Below is a small trained network, with its code and all its weights. Each question gives an input and a class and asks what happens when units are switched off, that is, made to give their printed mean instead of their output.

import numpy as np


def w(rows, s, z=0):
    codes = np.array(rows[::2]) - 128.0
    scale = np.full(codes.shape[1], s)
    scale[-1] = z or s
    return codes * scale


def f(y):
    return y / 2 * (1 + np.tanh(0.7978845608 * (y + 0.044715 * y**3)))


def log_softmax(a):
    a = a - a.max(-1, keepdims=True)
    return a - np.log(np.exp(a).sum(-1, keepdims=True))


def net(x, mask):
    res = np.array(x, float).reshape(1, 7) / 4 @ E
    y = f(res @ A[0][:, :-1].T + A[0][:, -1])
    res = res + np.where(mask, y, B[0][:, -1]) @ B[0][:, :-1]
    return log_softmax(res[-1] @ U[:, :-1].T + U[:, -1])


A, B = {}, {}
E = w([
[139,138,126,139,114],'x0',
[93,135,116,114,109],'x1',
[135,138,122,139,117],'x2',
[129,127,141,132,131],'x3',
[2,197,141,211,234],'x4',
[123,47,62,182,114],'x5',
[89,214,202,73,98],'x6',
],0.0063)
A[0] = w([
[146,127,160,34,74,126],'N0',
[160,2,49,185,62,159],'N1',
[216,70,131,61,60,253],'N2',
[53,120,99,163,94,175],'N3',
[79,115,76,238,147,170],'N4',
[113,59,106,129,122,100],'N5',
],0.0081,0.0047)
B[0] = w([
[215,192,74,49,64,168],'N0',
[22,37,185,189,72,227],'N1',
[115,97,164,5,2,254],'N2',
[178,161,171,206,176,162],'N3',
[135,139,84,199,244,194],'N4',
[87,83,100,142,102,139],'N5',
],0.0071,0.0077)
U = w([
[180,93,134,62,94,186],'0',
[3,116,240,140,116,213],'1',
[164,213,83,180,249,186],'2',
[100,95,43,214,220,3],'3',
[197,252,100,29,104,19],'4',
],0.0055,0.0039)

Each question gives the input, the list of numbers given to net, and the class t.
The units are the neurons (one row each of A and B). Each row of codes is followed by its name. A weight is (code - 128) times the scale printed after its matrix; where a second scale follows, it is the last column's (A, B and U).
mask holds one flag per neuron, in row order. A switched-off neuron (its flag False) gives its mean, the last column of its row in B, instead of its output. The means were averaged over made-up inputs and are rounded, as every weight is.
A unit's drop is (log p(t) with every unit on - log p(t) with that unit switched off) / (log p(t) with every unit on - log p(t) with every unit switched off).
The circuit of an input: a set's keep is (log p(t) with only the set's units on - log p(t) with every unit switched off) / (log p(t) with every unit on - log p(t) with every unit switched off). Starting from all 6 units, units are removed one at a time, each time the one whose removal leaves the highest keep (on an exact tie, the one counted first), for as long as the keep stays at least 0.8.
circuit, biggest first: the units of the circuit, biggest drop first
unit that matters most: the unit with the biggest drop
k most important neurons: the k neurons with the biggest drops, biggest first
drop of u: that unit's drop, to one decimal
input [8,8,5,8,0,-4,3], class 4: unit that matters most => N1
input [0,-6,-3,6,1,4,3], class 2: circuit, biggest first => (N2; N1)
input [0,-7,4,2,-2,-3,4], class 4: circuit, biggest first => (N1; N0)
input [-4,-6,1,2,3,6,6], class 2: 2 most important neurons => (N2; N1)
input [-3,1,6,-4,-4,8,-8], class 1: 2 most important neurons => (N1; N2)
input [6,8,5,-6,2,5,1], class 2: circuit, biggest first => (N2; N4)
input [4,5,3,5,5,-3,-7], class 2: circuit, biggest first => (N1; N2)
input [-4,5,-8,-2,-5,-7,5], class 4: 2 most important neurons => (N0; N1)
input [4,4,3,3,-5,-3,7], class 4: 2 most important neurons => (N0; N1)
input [-4,7,4,3,4,-3,-1], class 2: drop of N2 => 0.4
input [2,-5,4,5,6,5,8], class 2: drop of N2 => 0.3
input [1,7,3,-5,-6,5,-5], class 1: drop of N1 => 1.1
input [4,-3,-6,8,7,4,8], class 2: drop of N5 => 0.0
input [-2,-2,-6,-3,8,2,1], class 2: most important neuron => (N1)
